Here is a tiny trained network, its code and every weight. The questions are about switching its units off for an input and a class, where a switched-off unit gives its printed mean instead of its output.

import numpy as np


def w(rows, s, z=0):
    codes = np.array(rows[::2]) - 128.0
    scale = np.full(codes.shape[1], s)
    scale[-1] = z or s
    return codes * scale


def norm(h):
    return h / np.sqrt((h * h).mean(-1, keepdims=True) + 1e-5)


def f(y):
    return y / 2 * (1 + np.tanh(0.7978845608 * (y + 0.044715 * y**3)))


def log_softmax(a):
    a = a - a.max(-1, keepdims=True)
    return a - np.log(np.exp(a).sum(-1, keepdims=True))


def net(x, mask):
    res = np.array(x, float).reshape(1, 8) / 4 @ E
    u = 0
    for l in range(2):
        y = f(norm(res) @ A[l][:, :-1].T + A[l][:, -1])
        res = res + np.where(mask[u : u + 11], y, B[l][:, -1]) @ B[l][:, :-1]
        u += 11
    return log_softmax(norm(res)[-1] @ U[:, :-1].T + U[:, -1])


A, B = {}, {}
E = w([
[112,123,208,154,169,80,1,164,64],'x0',
[69,80,152,130,84,25,195,98,89],'x1',
[132,121,119,135,149,126,137,134,119],'x2',
[200,89,210,236,109,139,156,106,164],'x3',
[122,144,122,145,117,136,129,117,115],'x4',
[126,135,123,134,127,128,125,116,127],'x5',
[127,130,124,130,137,118,116,108,146],'x6',
[123,128,131,128,121,129,126,131,132],'x7',
],0.0093)
A[0] = w([
[48,163,64,90,122,135,95,127,96,128],'L0N1',
[134,160,109,140,115,88,176,171,100,102],'L0N2',
[120,170,186,178,165,110,86,177,109,56],'L0N3',
[158,35,106,210,98,107,92,76,149,90],'L0N4',
[154,141,123,125,151,195,81,124,122,3],'L0N5',
[181,119,73,130,136,162,108,134,147,47],'L0N6',
[131,160,90,148,85,143,126,96,120,161],'L0N7',
[127,137,105,114,94,59,237,85,142,160],'L0N8',
[114,95,184,132,129,2,104,100,40,240],'L0N9',
[207,79,198,211,107,146,147,101,143,90],'L0N10',
[149,85,47,45,149,61,94,141,104,117],'L0N11',
],0.0086,0.0035)
B[0] = w([
[166,170,254,119,175,175,197,91,96,195],'L0N1',
[98,128,167,130,120,102,109,106,188,136],'L0N2',
[206,84,129,104,95,68,102,69,105,174],'L0N3',
[126,190,152,97,139,140,157,134,92,167],'L0N4',
[124,148,73,161,82,69,84,142,186,149],'L0N5',
[94,122,127,165,41,126,127,165,131,144],'L0N6',
[153,56,133,112,189,89,145,164,129,144],'L0N7',
[95,83,106,167,71,115,134,152,137,213],'L0N8',
[54,49,122,161,102,108,118,136,125,254],'L0N9',
[111,197,232,114,205,151,188,124,146,210],'L0N10',
[129,188,197,163,148,142,178,115,96,184],'L0N11',
],0.0091,0.0094)
A[1] = w([
[59,198,72,31,124,112,125,127,56,117],'L1N1',
[198,175,92,152,119,141,35,191,185,91],'L1N2',
[155,102,208,174,151,127,58,103,97,40],'L1N3',
[170,119,57,121,114,134,202,129,180,91],'L1N4',
[240,193,89,137,179,215,83,183,142,98],'L1N5',
[128,129,198,80,214,85,155,103,65,219],'L1N6',
[150,67,177,158,99,91,142,90,87,144],'L1N7',
[134,154,141,155,85,143,231,141,169,131],'L1N8',
[121,88,148,152,121,66,1,180,70,2],'L1N9',
[113,114,71,135,113,146,157,157,177,67],'L1N10',
[214,132,166,157,80,74,152,121,135,72],'L1N11',
],0.01,0.0034)
B[1] = w([
[169,159,232,214,194,145,136,160,194,154],'L1N1',
[56,67,113,165,90,80,210,143,126,175],'L1N2',
[131,127,109,68,121,189,115,96,62,198],'L1N3',
[193,73,117,63,117,168,5,74,61,168],'L1N4',
[35,89,111,171,89,32,188,136,149,210],'L1N5',
[192,181,121,132,119,140,121,156,220,255],'L1N6',
[141,180,63,145,132,138,147,160,169,216],'L1N7',
[146,151,110,103,167,125,41,139,85,231],'L1N8',
[187,89,27,61,128,187,100,84,93,203],'L1N9',
[141,143,121,98,105,155,103,98,99,146],'L1N10',
[95,161,144,83,171,136,116,159,123,146],'L1N11',
],0.011,0.01)
U = w([
[174,201,224,166,176,155,149,165,158,248],'0',
[194,81,57,72,101,180,41,91,68,121],'1',
[5,61,86,191,60,53,168,158,134,7],'2',
],0.015,0.0015)

Each question gives the input, the list of numbers given to net, and the class t.
The units are the neurons (one row each of A and B). Each row of codes is followed by its name. A weight is (code - 128) times the scale printed after its matrix; where a second scale follows, it is the last column's (A, B and U).
mask holds one flag per neuron, layer by layer. A switched-off neuron (its flag False) gives its mean, the last column of its row in B, instead of its output. The means were averaged over made-up inputs and are rounded, as every weight is.
A unit's drop is (log p(t) with every unit on - log p(t) with that unit switched off) / (log p(t) with every unit on - log p(t) with every unit switched off).
The circuit of an input: a set's keep is (log p(t) with only the set's units on - log p(t) with every unit switched off) / (log p(t) with every unit on - log p(t) with every unit switched off). Starting from the 12 units with the biggest drops (on a tie, the unit counted first), units are removed one at a time, each time the one whose removal leaves the highest keep (on an exact tie, the one counted first), for as long as the keep stays at least 0.8.
circuit, biggest first: the units of the circuit, biggest drop first
k most important neurons: the k neurons with the biggest drops, biggest first
k most important neurons of layer l: the k neurons of layer l with the biggest drops, biggest first
drop when u is switched off: that unit's drop, to one decimal
input [-5,5,-6,-1,2,0,-7,-4], class 1: 2 most important neurons of layer 1 : L1N4; L1N5
input [-4,3,5,4,-4,-2,-2,1], class 0: circuit, biggest first : L0N10
input [4,-5,-2,2,-6,3,4,-4], class 2: 2 most important neurons : L1N2; L0N9
input [-4,3,-6,-3,-8,-4,0,1], class 1: 2 most important neurons : L0N8; L0N10
input [7,3,6,-7,-2,8,-6,-4], class 0: 2 most important neurons : L0N1; L0N11
input [-6,4,-5,-6,-2,-8,-5,-5], class 0: 2 most important neurons : L1N1; L0N1
input [5,-8,6,7,-3,7,-5,-8], class 2: 3 most important neurons of layer 0 : L0N1; L0N5; L0N11
input [8,7,3,6,5,7,3,-5], class 1: 3 most important neurons of layer 1 : L1N9; L1N5; L1N3
input [-3,4,-7,-4,6,-3,2,-7], class 0: 3 most important neurons : L0N1; L1N5; L0N9
input [-7,5,-7,-1,-4,-7,3,-2], class 1: 2 most important neurons : L1N4; L0N9
input [-1,2,-5,-2,3,-5,8,-2], class 0: 2 most important neurons : L0N1; L1N5
input [-7,7,-6,5,4,-3,-5,-1], class 1: 3 most important neurons of layer 0 : L0N9; L0N11; L0N1
input [8,8,-5,2,-3,-4,2,5], class 1: 2 most important neurons of layer 0 : L0N8; L0N3
input [-3,-8,-3,-6,3,3,-1,-6], class 2: circuit, biggest first : L1N5
input [5,-2,-8,-6,-6,-7,7,-4], class 0: 2 most important neurons of layer 0 : L0N1; L0N11
input [7,1,1,-8,-2,8,-7,5], class 0: drop when L0N1 is switched off : 0.2
